Below is a small trained network, with its code and all its weights. Each question gives an input and a class and asks what happens when units are switched off, that is, made to give their printed mean instead of their output.

import numpy as np


def w(rows, s, z=0):
    codes = np.array(rows[::2]) - 128.0
    scale = np.full(codes.shape[1], s)
    scale[-1] = z or s
    return codes * scale


def norm(h):
    return h / np.sqrt((h * h).mean(-1, keepdims=True) + 1e-5)


def f(y):
    return np.maximum(y, 0)


def log_softmax(a):
    a = a - a.max(-1, keepdims=True)
    return a - np.log(np.exp(a).sum(-1, keepdims=True))


def net(x, mask):
    res = np.array(x, float).reshape(1, 6) / 4 @ E
    u = 0
    for l in range(3):
        y = f(norm(res) @ A[l][:, :-1].T + A[l][:, -1])
        res = res + np.where(mask[u : u + 11], y, B[l][:, -1]) @ B[l][:, :-1]
        u += 11
    return log_softmax(norm(res)[-1] @ U[:, :-1].T + U[:, -1])


A, B = {}, {}
E = w([
[57,217,125,113,172,2,128,63,106,140,123],'x0',
[99,103,110,91,14,145,70,72,156,123,178],'x1',
[181,172,188,144,84,86,117,209,122,134,38],'x2',
[90,182,166,192,52,102,178,174,148,132,238],'x3',
[32,141,103,52,59,132,158,195,209,136,102],'x4',
[109,96,90,110,101,169,86,83,145,125,123],'x5',
],0.0079)
A[0] = w([
[195,114,136,171,140,169,118,128,122,133,114,19],'0.n1',
[103,100,122,39,102,119,121,78,135,131,111,114],'0.n2',
[249,83,151,134,126,176,105,123,108,128,117,9],'0.n3',
[115,144,132,141,83,155,154,238,148,130,114,15],'0.n4',
[130,143,138,164,225,86,160,91,117,123,216,15],'0.n5',
[99,119,110,80,181,129,113,100,126,122,28,91],'0.n6',
[161,179,162,149,49,24,122,167,115,132,87,27],'0.n7',
[126,111,141,105,52,178,154,217,143,131,159,3],'0.n8',
[201,114,133,166,191,167,119,135,110,133,80,75],'0.n9',
[126,140,128,165,225,143,147,176,123,135,67,10],'0.n10',
[109,98,112,133,40,201,103,64,129,132,202,23],'0.n11',
],0.018,0.0047)
B[0] = w([
[220,135,79,105,129,95,109,121,109,87,157,186],'0.n1',
[177,123,115,69,113,136,25,116,146,173,138,208],'0.n2',
[250,100,74,152,111,89,126,110,87,34,141,226],'0.n3',
[111,62,129,103,115,113,154,242,70,118,151,216],'0.n4',
[107,114,143,107,197,115,133,116,30,180,218,207],'0.n5',
[138,160,99,25,141,140,79,132,156,199,73,219],'0.n6',
[106,211,210,140,100,41,62,151,140,101,136,240],'0.n7',
[100,31,145,83,105,148,155,224,130,124,143,231],'0.n8',
[183,135,78,134,155,73,195,115,116,39,66,222],'0.n9',
[35,117,122,135,161,149,215,79,207,79,103,201],'0.n10',
[50,92,175,148,139,163,151,21,229,51,144,249],'0.n11',
],0.019,0.014)
A[1] = w([
[129,86,120,158,71,168,140,210,106,135,130,71],'1.n1',
[115,147,116,170,134,146,152,110,67,181,168,58],'1.n2',
[107,158,103,202,165,162,149,120,36,217,199,55],'1.n3',
[187,129,132,169,109,133,152,119,111,110,93,54],'1.n4',
[118,241,193,240,64,101,112,172,110,169,95,3],'1.n5',
[123,132,123,180,127,167,140,135,125,147,99,73],'1.n6',
[128,105,133,172,127,153,125,124,117,151,118,110],'1.n7',
[123,123,122,229,114,209,149,69,189,125,125,1],'1.n8',
[225,139,84,200,108,152,151,117,93,110,101,6],'1.n9',
[124,66,136,176,45,192,165,248,107,163,126,55],'1.n10',
[82,106,130,195,82,184,160,59,185,127,109,44],'1.n11',
],0.018,0.0034)
B[1] = w([
[107,80,150,139,102,134,162,183,97,148,115,217],'1.n1',
[135,91,151,133,184,133,112,102,73,181,133,166],'1.n2',
[200,104,208,147,160,187,164,115,63,202,166,197],'1.n3',
[149,128,93,124,135,108,110,121,117,125,117,187],'1.n4',
[116,251,140,211,85,56,54,133,150,109,155,220],'1.n5',
[134,142,123,147,135,160,146,131,152,124,132,128],'1.n6',
[111,150,153,114,101,136,135,125,102,109,108,128],'1.n7',
[117,115,171,117,102,166,107,79,177,110,163,182],'1.n8',
[223,150,108,189,104,115,117,121,80,106,92,220],'1.n9',
[126,31,125,107,111,144,138,238,112,160,94,255],'1.n10',
[124,165,107,185,83,172,123,82,158,90,200,215],'1.n11',
],0.022,0.0085)
A[2] = w([
[172,138,97,150,92,194,89,107,149,221,60,31],'2.n1',
[60,148,124,172,184,156,228,89,166,170,24,30],'2.n2',
[154,172,82,120,76,214,54,112,135,249,35,2],'2.n3',
[56,123,92,146,170,143,153,50,155,103,79,74],'2.n4',
[72,140,28,210,105,151,112,106,87,167,114,74],'2.n5',
[99,178,120,127,135,146,203,136,118,138,99,67],'2.n6',
[72,162,73,181,135,163,207,122,155,164,93,20],'2.n7',
[137,138,101,159,106,145,151,131,138,162,130,70],'2.n8',
[101,122,103,173,98,178,157,136,160,146,117,73],'2.n9',
[107,165,99,155,75,176,175,105,127,109,139,107],'2.n10',
[88,172,46,215,73,168,159,120,120,181,113,99],'2.n11',
],0.016,0.0031)
B[2] = w([
[127,132,132,95,111,123,94,136,122,172,132,197],'2.n1',
[64,178,94,166,119,191,217,137,125,159,134,178],'2.n2',
[205,131,79,174,112,212,66,138,145,251,80,253],'2.n3',
[70,167,105,183,84,171,188,152,156,125,128,242],'2.n4',
[143,140,189,150,122,120,152,100,146,171,87,128],'2.n5',
[96,122,96,225,89,176,151,110,95,161,84,155],'2.n6',
[95,157,134,113,164,122,168,136,129,127,100,142],'2.n7',
[122,126,120,182,90,162,142,116,107,137,102,128],'2.n8',
[143,153,122,113,118,76,124,81,79,135,99,179],'2.n9',
[93,101,131,155,144,104,98,71,146,146,106,187],'2.n10',
[134,123,110,120,137,142,124,117,133,153,129,129],'2.n11',
],0.017,0.0052)
U = w([
[46,197,73,139,170,153,233,125,138,147,70,44],'0',
[254,129,44,150,140,78,160,99,92,21,86,132],'1',
[79,242,194,197,82,40,64,166,131,126,149,142],'2',
[79,23,158,113,80,133,157,251,116,115,136,254],'3',
[143,127,185,156,208,151,157,85,23,214,196,188],'4',
[147,163,71,58,115,183,37,115,184,238,71,53],'5',
[79,77,156,151,81,197,109,29,218,66,209,106],'6',
],0.012,0.0014)

Each question gives the input, the list of numbers given to net, and the class t.
The units are the neurons (one row each of A and B). Each row of codes is followed by its name. A weight is (code - 128) times the scale printed after its matrix; where a second scale follows, it is the last column's (A, B and U).
mask holds one flag per neuron, layer by layer. A switched-off neuron (its flag False) gives its mean, the last column of its row in B, instead of its output. The means were averaged over made-up inputs and are rounded, as every weight is.
A unit's drop is (log p(t) with every unit on - log p(t) with that unit switched off) / (log p(t) with every unit on - log p(t) with every unit switched off).
The circuit of an input: a set's keep is (log p(t) with only the set's units on - log p(t) with every unit switched off) / (log p(t) with every unit on - log p(t) with every unit switched off). Starting from the 12 units with the biggest drops (on a tie, the unit counted first), units are removed one at a time, each time the one whose removal leaves the highest keep (on an exact tie, the one counted first), for as long as the keep stays at least 0.8.
units of the circuit, in order: the units of the circuit, biggest drop first
most important unit: the unit with the biggest drop
top k neurons: the k neurons with the biggest drops, biggest first
k most important neurons of layer l: the k neurons of layer l with the biggest drops, biggest first
drop when u is switched off: that unit's drop, to one decimal
input [1,2,1,-7,-1,-1], class 5: most important unit => 0.n6
input [6,-1,3,8,-8,2], class 4: top 3 neurons => (0.n5 1.n3 1.n2)
input [8,4,-3,5,4,0], class 6: top 3 neurons => (1.n5 0.n6 0.n4)
input [4,-3,-1,-3,-6,-4], class 4: top 2 neurons => (0.n5 0.n11)
input [0,-5,-8,-2,-7,1], class 4: top 2 neurons => (0.n5 1.n3)
input [2,-1,8,6,-8,7], class 2: top 2 neurons => (0.n7 1.n5)
input [3,-5,8,-3,-1,0], class 0: 2 most important neurons of layer 0 => (0.n10 0.n9)
input [-2,-8,-5,-5,6,3], class 0: top 2 neurons => (0.n10 2.n2)
input [-4,1,-2,-3,1,-8], class 1: top 2 neurons => (0.n3 0.n9)
input [1,-6,-4,-1,-2,3], class 0: top 2 neurons => (0.n10 0.n9)
input [1,6,1,-2,7,2], class 5: 2 most important neurons of layer 0 => (0.n2 0.n10)
input [4,8,-4,-8,-1,3], class 5: 2 most important neurons of layer 0 => (0.n2 0.n6)
input [4,-3,4,-3,3,-4], class 2: top 3 neurons => (0.n7 0.n11 1.n5)
input [8,-2,2,2,-4,0], class 4: most important unit => 0.n5
input [-3,1,1,8,-3,5], class 6: top 2 neurons => (0.n11 1.n11)
input [-4,5,1,-6,7,8], class 5: top 4 neurons => (0.n2 0.n6 0.n10 2.n3)
input [-2,3,5,8,-7,1], class 2: 2 most important neurons of layer 0 => (0.n7 0.n9)
input [-7,7,-2,3,3,1], class 6: 2 most important neurons of layer 1 => (1.n11 1.n8)
input [6,6,0,-5,-4,-7], class 5: 3 most important neurons of layer 0 => (0.n6 0.n2 0.n4)
input [7,-5,-7,-3,8,-4], class 5: units of the circuit, in order => (0.n6)
input [8,-3,-5,3,5,8], class 5: 2 most important neurons of layer 0 => (0.n2 0.n4)
input [-6,6,1,8,-8,5], class 6: drop when 0.n11 is switched off => 5.0
input [-1,6,4,-2,-2,4], class 6: drop when 0.n11 is switched off => 2.2
input [-5,1,2,8,-5,7], class 6: drop when 0.n11 is switched off => 3.7
input [0,-8,-7,-2,6,-5], class 0: drop when 0.n10 is switched off => 0.6
input [1,-6,7,-3,3,-7], class 0: 2 most important neurons of layer 0 => (0.n10 0.n9)
input [5,-8,-3,-2,-2,4], class 0: units of the circuit, in order => (0.n10)
